Here is a tiny trained network, its code and every weight. The questions are about switching its units off for an input and a target symbol, where a switched-off unit gives its printed mean instead of its output.

import numpy as np


def w(rows, s, z=0):
    codes = np.array(rows[::2]) - 128.0
    scale = np.full(codes.shape[1], s)
    scale[-1] = z or s
    return codes * scale


def norm(h):
    return h / np.sqrt((h * h).mean(-1, keepdims=True) + 1e-5)


def softmax(a):
    e = np.exp(a - a.max(-1, keepdims=True))
    return e / e.sum(-1, keepdims=True)


def log_softmax(a):
    a = a - a.max(-1, keepdims=True)
    return a - np.log(np.exp(a).sum(-1, keepdims=True))


def net(x, mask):
    ids = ['γθμπστψω'.index(c) for c in x.split()]
    T = len(ids)
    res = E[ids] + P[:T]
    u = 0
    for l in range(3):
        r = norm(res)
        for j in range(2):
            rows = slice(2 * j, 2 * j + 2)
            q, k, v = (r @ M[l][rows].T for M in (Q, K, V))
            z = softmax(np.where(np.tri(T) > 0, q @ k.T / 2**0.5, -1e9)) @ v
            o = O[l][rows]
            res = res + np.where(mask[u + j], z, o[:, -1]) @ o[:, :-1]
        u += 2
    return log_softmax(norm(res)[-1] @ U[:, :-1].T + U[:, -1])


Q, K, V, O = {}, {}, {}, {}
E = w([
[169,99,209,184,186],'γ',
[117,75,54,145,114],'θ',
[75,218,192,154,115],'μ',
[162,223,87,173,92],'π',
[159,210,109,136,111],'σ',
[141,62,97,119,6],'τ',
[136,74,98,48,98],'ψ',
[97,122,83,139,170],'ω',
],0.017)
P = w([
[254,120,187,88,241],'0',
[85,138,177,115,173],'1',
[84,166,172,120,171],'2',
[111,203,149,110,176],'3',
[142,231,136,101,150],'4',
[162,248,133,100,140],'5',
[75,170,51,116,144],'6',
[92,155,7,119,172],'7',
],0.006)
Q[0] = w([
[82,105,70,88,211],'L0H0',
[56,155,121,75,75],'L0H0',
[73,67,129,120,69],'L0H1',
[1,168,36,83,158],'L0H1',
],0.0068)
K[0] = w([
[156,98,22,162,182],'L0H0',
[81,179,139,137,55],'L0H0',
[139,123,101,144,116],'L0H1',
[95,176,48,120,255],'L0H1',
],0.009)
V[0] = w([
[122,50,37,36,254],'L0H0',
[86,247,151,37,37],'L0H0',
[114,18,162,224,26],'L0H1',
[165,73,159,67,21],'L0H1',
],0.0047)
O[0] = w([
[88,155,174,162,138,253],'L0H0',
[157,85,172,169,149,9],'L0H0',
[180,2,166,93,159,99],'L0H1',
[118,66,181,166,156,57],'L0H1',
],0.011,0.0034)
Q[1] = w([
[135,184,34,188,34],'L1H0',
[2,154,124,168,102],'L1H0',
[141,53,121,161,53],'L1H1',
[89,204,114,216,106],'L1H1',
],0.009)
K[1] = w([
[107,127,102,58,67],'L1H0',
[255,90,71,188,68],'L1H0',
[140,84,53,193,53],'L1H1',
[13,167,153,196,125],'L1H1',
],0.0085)
V[1] = w([
[76,166,127,163,195],'L1H0',
[96,186,151,1,183],'L1H0',
[167,166,133,70,181],'L1H1',
[107,73,107,121,204],'L1H1',
],0.0086)
O[1] = w([
[23,56,175,239,135,234],'L1H0',
[26,91,129,115,180,251],'L1H0',
[61,46,95,145,2,177],'L1H1',
[131,155,115,186,44,122],'L1H1',
],0.0068,0.003)
Q[2] = w([
[210,87,163,114,125],'L2H0',
[112,116,69,207,166],'L2H0',
[118,87,2,235,238],'L2H1',
[191,79,108,48,138],'L2H1',
],0.0065)
K[2] = w([
[91,109,35,242,133],'L2H0',
[116,232,169,121,168],'L2H0',
[189,177,125,36,103],'L2H1',
[142,112,253,238,207],'L2H1',
],0.0066)
V[2] = w([
[85,140,114,25,108],'L2H0',
[145,217,244,146,153],'L2H0',
[156,219,191,120,67],'L2H1',
[180,167,71,193,177],'L2H1',
],0.011)
O[2] = w([
[52,110,101,145,247,132],'L2H0',
[82,111,170,78,107,157],'L2H0',
[143,219,165,87,145,2],'L2H1',
[111,155,191,240,63,83],'L2H1',
],0.015,0.0038)
U = w([
[132,102,143,81,52,192],'γ',
[106,91,99,220,108,242],'θ',
[75,111,174,59,118,119],'μ',
[131,154,154,174,89,22],'π',
[94,168,165,145,114,3],'σ',
[247,128,119,121,151,237],'τ',
[133,104,99,91,236,93],'ψ',
[70,155,122,169,158,89],'ω',
],0.014,0.0039)

Each question gives the input, a string of symbols that net reads in full, and the target symbol t.
The units are the heads (2 rows each of Q, K, V and O). Each row of codes is followed by its name. A weight is (code - 128) times the scale printed after its matrix; where a second scale follows, it is the last column's (O and U).
mask holds one flag per head, layer by layer. A switched-off head (its flag False) gives its mean, the last column of its rows in O, instead of its output. The means were averaged over made-up inputs and are rounded, as every weight is.
A unit's drop is (log p(t) with every unit on - log p(t) with that unit switched off) / (log p(t) with every unit on - log p(t) with every unit switched off).
The circuit of an input: a set's keep is (log p(t) with only the set's units on - log p(t) with every unit switched off) / (log p(t) with every unit on - log p(t) with every unit switched off). Starting from all 6 units, units are removed one at a time, each time the one whose removal leaves the highest keep (on an exact tie, the one counted first), for as long as the keep stays at least 0.8.
units of the circuit, in order: the units of the circuit, biggest drop first
unit that matters most: the unit with the biggest drop
which heads matter: for each layer, one digit per head in row order, 1 if its drop is at least 0.15 and else 0, layers parted by /
drop when u is switched off: that unit's drop, to one decimal
input θ θ γ θ θ σ τ ψ, target ψ: which heads matter : 10 / 00 / 10
input θ θ π γ γ θ, target γ: which heads matter : 00 / 00 / 10
input θ τ γ, target τ: units of the circuit, in order : (L0H1 L2H0)
input θ θ γ ψ θ θ, target ψ: which heads matter : 10 / 00 / 01
input θ ω θ ψ θ ω μ θ, target ω: which heads matter : 01 / 00 / 00
input ψ ψ θ θ σ θ τ, target τ: unit that matters most : L0H1
input θ μ γ, target μ: which heads matter : 11 / 01 / 10
input μ γ ψ ψ τ γ, target ψ: which heads matter : 00 / 00 / 01
input τ σ γ σ ψ γ μ τ, target τ: which heads matter : 10 / 11 / 00
input θ θ σ τ γ μ, target τ: which heads matter : 10 / 10 / 10
input θ γ θ μ π π π, target π: units of the circuit, in order : (L2H1 L0H0)
input ψ θ θ μ μ σ, target μ: units of the circuit, in order : (L2H0 L0H0 L0H1 L1H1)
input θ θ θ θ θ γ, target θ: which heads matter : 10 / 00 / 01
input θ ψ θ μ, target ψ: units of the circuit, in order : (L2H1 L2H0)
input μ θ μ θ ψ τ, target ψ: units of the circuit, in order : (L1H1 L2H0)
input θ θ τ γ π, target τ: unit that matters most : L1H0
input γ θ μ θ, target μ: which heads matter : 00 / 00 / 10
input θ ω θ ψ τ μ, target ψ: units of the circuit, in order : (L2H0 L2H1)
input θ θ θ μ, target θ: which heads matter : 11 / 00 / 01
input τ γ θ γ γ μ, target γ: unit that matters most : L2H0
input θ γ τ θ σ, target τ: which heads matter : 00 / 10 / 10
input ψ γ θ, target ψ: which heads matter : 00 / 10 / 01
input θ θ θ σ, target θ: which heads matter : 11 / 00 / 01
input ψ θ θ μ ψ ω ψ, target ψ: drop when L2H0 is switched off : 0.6
input θ θ θ γ, target θ: drop when L2H1 is switched off : 0.2
input θ τ μ θ μ θ, target μ: drop when L2H0 is switched off : 0.7
input γ θ γ ψ π ψ ω σ, target ψ: drop when L0H1 is switched off : -0.2
